|  115 | -253 | -210 |  -67 |  637 |    6 |  605 |  -45 | -392 |  428 |
|  115 | -253 | -275 | -122 |  637 |  176 |  552 |  -45 | -392 |  469 |
->
|  428 | -392 |  -45 |  605 |    6 |  637 |  -67 | -210 | -253 |  115 |
|  469 | -392 |  -45 |  552 |  176 |  637 | -122 | -275 | -253 |  115 |

|   20 |  -99 | -156 |
|  344 | -466 | -446 |
|  -93 |  406 |  649 |
| -411 |  459 |  233 |
|   21 |  106 |  260 |
|  244 | -330 | -366 |
| -102 |  116 |   64 |
| -284 |  525 |  524 |
| -121 |  151 |   61 |
|  581 | -679 | -560 |
->
| -156 |  -99 |   20 |
| -446 | -466 |  344 |
|  649 |  406 |  -93 |
|  233 |  459 | -411 |
|  260 |  106 |   21 |
| -366 | -330 |  244 |
|   64 |  116 | -102 |
|  524 |  525 | -284 |
|   61 |  151 | -121 |
| -560 | -679 |  581 |

|  260 |   77 | -278 |  398 | -390 |   42 | -127 |   78 |
| -175 |  -62 |   15 | -336 | -172 | -197 |   65 |   80 |
|  179 | -126 |  354 |  464 |  344 |  -78 |  288 |  -40 |
| -260 |  -56 | -674 | -360 |  -69 |  -26 | -523 | -266 |
|  185 |  -21 |  183 |  395 | -383 | -158 |  194 |  123 |
| -165 |  111 |   76 | -261 | -278 |   70 |  -13 |   60 |
->
|   78 | -127 |   42 | -390 |  398 | -278 |   77 |  260 |
|   80 |   65 | -197 | -172 | -336 |   15 |  -62 | -175 |
|  -40 |  288 |  -78 |  344 |  464 |  354 | -126 |  179 |
| -266 | -523 |  -26 |  -69 | -360 | -674 |  -56 | -260 |
|  123 |  194 | -158 | -383 |  395 |  183 |  -21 |  185 |
|   60 |  -13 |   70 | -278 | -261 |   76 |  111 | -165 |

|  312 | -169 |  180 | -295 | -371 | -430 |  261 |  -57 | -333 |  424 |
|   82 | -245 |  264 | -357 | -300 | -199 |  327 | -197 | -102 |  196 |
| -161 | -622 |  443 | -386 | -213 |   26 |  557 | -538 |   85 |   28 |
->
|  424 | -333 |  -57 |  261 | -430 | -371 | -295 |  180 | -169 |  312 |
|  196 | -102 | -197 |  327 | -199 | -300 | -357 |  264 | -245 |   82 |
|   28 |   85 | -538 |  557 |   26 | -213 | -386 |  443 | -622 | -161 |

| -519 |  524 |  270 |
|  339 |  448 | -546 |
| -467 |  505 | -299 |
|  545 | -465 | -272 |
| -515 |  505 |  459 |
| -522 |  341 |  511 |
| -484 | -453 |  532 |
|  550 | -513 | -299 |
|  -27 |  523 | -482 |
| -332 | -382 |  570 |
->
|  270 |  524 | -519 |
| -546 |  448 |  339 |
| -299 |  505 | -467 |
| -272 | -465 |  545 |
|  459 |  505 | -515 |
|  511 |  341 | -522 |
|  532 | -453 | -484 |
| -299 | -513 |  550 |
| -482 |  523 |  -27 |
|  570 | -382 | -332 |

|  448 |  448 | -557 |
| -102 | -323 |  622 |
| -143 |  299 | -779 |
| -416 |  118 | -621 |
| -743 | -161 | -289 |
->
| -557 |  448 |  448 |
|  622 | -323 | -102 |
| -779 |  299 | -143 |
| -621 |  118 | -416 |
| -289 | -161 | -743 |

| -238 | -108 | -330 |  535 |  497 |  347 | -334 | -211 |  166 | -293 |  401 |
| -286 | -171 | -324 |  514 |  565 |  452 | -295 | -271 |  240 | -374 |  495 |
|  290 |  329 | -475 |  506 |  297 | -130 | -530 |  295 | -268 |  117 |   65 |
|  261 |  232 | -222 |  224 |   20 | -245 | -233 |  244 | -259 |  223 | -147 |
|  145 | -427 |  439 | -531 | -501 | -380 |  544 | -333 | -199 |  377 | -515 |
| -260 | -694 |  423 | -361 | -119 |  166 |  591 | -626 |  192 |  -81 |  -51 |
->
|  401 | -293 |  166 | -211 | -334 |  347 |  497 |  535 | -330 | -108 | -238 |
|  495 | -374 |  240 | -271 | -295 |  452 |  565 |  514 | -324 | -171 | -286 |
|   65 |  117 | -268 |  295 | -530 | -130 |  297 |  506 | -475 |  329 |  290 |
| -147 |  223 | -259 |  244 | -233 | -245 |   20 |  224 | -222 |  232 |  261 |
| -515 |  377 | -199 | -333 |  544 | -380 | -501 | -531 |  439 | -427 |  145 |
|  -51 |  -81 |  192 | -626 |  591 |  166 | -119 | -361 |  423 | -694 | -260 |

|  365 |  506 |  233 |  476 |  630 |   43 | -343 |  326 | -693 |
|  303 | -224 | -591 |  258 |   17 |  191 |  190 |  779 | -730 |
| -166 | -633 |  397 |  301 |  467 |  288 | -240 |  249 | -601 |
|  126 | -147 |   -8 |   73 | -260 |  627 |  397 |  667 | -597 |
| -461 |   48 |  628 | -229 | -257 |  352 | -736 |   15 |   70 |
| -535 |  310 |  -68 | -244 |  393 | -114 | -780 |  308 | -251 |
|  572 | -290 | -607 | -699 |  200 |  -65 | -222 |  186 |  324 |
->
| -693 |  326 | -343 |   43 |  630 |  476 |  233 |  506 |  365 |
| -730 |  779 |  190 |  191 |   17 |  258 | -591 | -224 |  303 |
| -601 |  249 | -240 |  288 |  467 |  301 |  397 | -633 | -166 |
| -597 |  667 |  397 |  627 | -260 |   73 |   -8 | -147 |  126 |
|   70 |   15 | -736 |  352 | -257 | -229 |  628 |   48 | -461 |
| -251 |  308 | -780 | -114 |  393 | -244 |  -68 |  310 | -535 |
|  324 |  186 | -222 |  -65 |  200 | -699 | -607 | -290 |  572 |
